Below are the code and all the weights of a small trained network. Each question names an input and a target symbol and asks about switching units off, where a switched-off unit gives its printed mean instead of its output.

import numpy as np


def w(rows, s, z=0):
    codes = np.array(rows[::2]) - 128.0
    scale = np.full(codes.shape[1], s)
    scale[-1] = z or s
    return codes * scale


def f(y):
    return y / 2 * (1 + np.tanh(0.7978845608 * (y + 0.044715 * y**3)))


def softmax(a):
    e = np.exp(a - a.max(-1, keepdims=True))
    return e / e.sum(-1, keepdims=True)


def log_softmax(a):
    a = a - a.max(-1, keepdims=True)
    return a - np.log(np.exp(a).sum(-1, keepdims=True))


def net(x, mask):
    ids = ['ΓΘΛΦαδεζημξπστω'.index(c) for c in x.split()]
    T = len(ids)
    res = E[ids] + P[:T]
    u = 0
    for l in range(2):
        q, k, v = (res @ M[l].T for M in (Q, K, V))
        z = softmax(np.where(np.tri(T) > 0, q @ k.T / 4**0.5, -1e9)) @ v
        res = res + np.where(mask[u], z, O[l][:, -1]) @ O[l][:, :-1]
        u += 1
        y = f(res @ A[l][:, :-1].T + A[l][:, -1])
        res = res + np.where(mask[u : u + 4], y, B[l][:, -1]) @ B[l][:, :-1]
        u += 4
    return log_softmax(res[-1] @ U[:, :-1].T + U[:, -1])


Q, K, V, O, A, B = {}, {}, {}, {}, {}, {}
E = w([
[142,66,191,134],'Γ',
[90,113,228,140],'Θ',
[130,60,161,95],'Λ',
[192,87,54,121],'Φ',
[86,216,185,126],'α',
[108,101,119,7],'δ',
[152,82,136,109],'ε',
[217,213,99,113],'ζ',
[130,164,9,171],'η',
[168,121,85,77],'μ',
[122,66,160,100],'ξ',
[168,87,151,120],'π',
[82,83,45,144],'σ',
[38,166,146,149],'τ',
[76,57,109,210],'ω',
],0.02)
P = w([
[126,30,2,82],'0',
[86,136,67,129],'1',
[114,162,63,173],'2',
[138,160,62,162],'3',
[140,217,87,216],'4',
[144,149,63,103],'5',
[124,172,93,165],'6',
[147,97,16,65],'7',
],0.0049)
Q[0] = w([
[219,186,181,191],'L0H1',
[158,116,172,2],'L0H1',
[143,123,110,72],'L0H1',
[163,10,172,144],'L0H1',
],0.0093)
K[0] = w([
[195,199,175,193],'L0H1',
[145,177,116,2],'L0H1',
[138,71,138,56],'L0H1',
[149,98,154,238],'L0H1',
],0.0086)
V[0] = w([
[183,157,50,208],'L0H1',
[144,150,154,134],'L0H1',
[86,138,1,123],'L0H1',
[56,140,106,94],'L0H1',
],0.0093)
O[0] = w([
[208,48,129,130,9],'L0H1',
[113,149,135,170,58],'L0H1',
[68,245,127,105,67],'L0H1',
[156,126,255,162,149],'L0H1',
],0.0095,0.0013)
A[0] = w([
[253,136,159,171,158],'L0N1',
[208,244,160,40,169],'L0N2',
[207,184,19,18,2],'L0N3',
[75,220,151,137,138],'L0N4',
],0.0063,0.0051)
B[0] = w([
[137,136,169,12,241],'L0N1',
[108,147,193,123,238],'L0N2',
[140,139,157,173,250],'L0N3',
[74,174,124,158,237],'L0N4',
],0.011,0.0015)
Q[1] = w([
[121,99,156,77],'L1H1',
[149,113,255,121],'L1H1',
[101,57,154,107],'L1H1',
[114,104,121,164],'L1H1',
],0.013)
K[1] = w([
[167,102,254,145],'L1H1',
[155,124,182,68],'L1H1',
[180,110,136,14],'L1H1',
[81,31,79,142],'L1H1',
],0.0094)
V[1] = w([
[157,128,201,232],'L1H1',
[2,16,158,203],'L1H1',
[131,111,56,116],'L1H1',
[109,118,115,240],'L1H1',
],0.0083)
O[1] = w([
[245,186,130,233,196],'L1H1',
[92,97,255,120,237],'L1H1',
[44,79,65,202,4],'L1H1',
[91,189,112,124,59],'L1H1',
],0.0065,0.0018)
A[1] = w([
[140,160,55,27,44],'L1N1',
[109,74,244,85,4],'L1N2',
[160,1,153,179,159],'L1N3',
[76,143,206,240,205],'L1N4',
],0.0078,0.0027)
B[1] = w([
[76,177,196,145,161],'L1N1',
[156,233,61,255,216],'L1N2',
[128,109,153,250,200],'L1N3',
[173,32,114,20,250],'L1N4',
],0.009,0.011)
U = w([
[239,128,120,214,113],'Γ',
[125,151,137,136,73],'Θ',
[146,160,176,80,138],'Λ',
[195,139,24,119,70],'Φ',
[136,167,231,45,135],'α',
[56,240,195,143,120],'δ',
[123,159,128,102,75],'ε',
[208,225,162,72,76],'ζ',
[65,223,74,196,104],'η',
[140,177,174,79,253],'μ',
[83,191,159,157,84],'ξ',
[145,151,166,102,47],'π',
[14,136,103,82,254],'σ',
[76,119,210,1,172],'τ',
[128,1,98,111,168],'ω',
],0.0082,0.0068)

Each question gives the input, a string of symbols that net reads in full, and the target symbol t.
The units are the heads (4 rows each of Q, K, V and O) and the neurons (one row each of A and B). Each row of codes is followed by its name. A weight is (code - 128) times the scale printed after its matrix; where a second scale follows, it is the last column's (O, A, B and U).
mask holds one flag per unit, layer by layer, with each layer's heads first. A switched-off unit (its flag False) gives its mean, the last column of its rows in O or B, instead of its output. The means were averaged over made-up inputs and are rounded, as every weight is.
A unit's drop is (log p(t) with every unit on - log p(t) with that unit switched off) / (log p(t) with every unit on - log p(t) with every unit switched off).
The circuit of an input: a set's keep is (log p(t) with only the set's units on - log p(t) with every unit switched off) / (log p(t) with every unit on - log p(t) with every unit switched off). Starting from all 10 units, units are removed one at a time, each time the one whose removal leaves the highest keep (on an exact tie, the one counted first), for as long as the keep stays at least 0.8.
units of the circuit, in order: the units of the circuit, biggest drop first
unit that matters most: the unit with the biggest drop
top k neurons: the k neurons with the biggest drops, biggest first
top k neurons in layer l: the k neurons of layer l with the biggest drops, biggest first
drop of u: that unit's drop, to one decimal
input Θ Θ ξ σ Λ η ω, target ω: units of the circuit, in order	(L1N4, L1N2)
input ω π ζ π Θ ζ Θ π, target Φ: units of the circuit, in order	(L1H1, L0N1)
input ζ Θ ε ω ζ ω Λ, target Φ: top 3 neurons	(L0N1, L0N3, L0N2)
input Θ Θ ε Θ, target Γ: units of the circuit, in order	(L1N2, L0H1, L1H1)
input τ Θ π Θ π α, target α: top 2 neurons	(L1N4, L0N4)
input Θ ζ δ, target δ: units of the circuit, in order	(L0H1, L1N4)
input Θ Θ Θ σ ζ, target ζ: unit that matters most	L0N1
input ω Θ π Θ Θ ω ξ, target Γ: top 2 neurons	(L1N4, L1N3)
input Θ ζ ζ π, target Φ: units of the circuit, in order	(L1H1, L0N1)
input π ζ π Γ Θ, target ω: top 2 neurons in layer 1	(L1N2, L1N1)
input ε ω π ξ ε Θ δ, target δ: top 3 neurons	(L1N2, L0N2, L1N4)
input ω Θ Θ σ, target σ: top 3 neurons in layer 1	(L1N2, L1N4, L1N3)
input Θ Θ Θ Θ ξ, target Γ: top 2 neurons in layer 1	(L1N2, L1N3)
input Θ Θ Θ Θ π π ω η, target η: unit that matters most	L1N4
input α Θ ζ, target ζ: top 2 neurons in layer 0	(L0N3, L0N1)
input π π Θ, target ω: top 2 neurons in layer 1	(L1N4, L1N1)
input Θ π α, target α: top 2 neurons in layer 1	(L1N4, L1N2)
input π ζ π η, target η: top 2 neurons in layer 1	(L1N4, L1N1)
input η Θ τ Θ δ Γ, target Γ: drop of L0H1	0.1
input Θ Θ Θ Θ, target Γ: drop of L1H1	0.4
input Θ ω π τ ξ Λ ω, target ω: drop of L1N1	0.1
input Θ Θ α Θ Θ μ σ, target σ: unit that matters most	L1H1
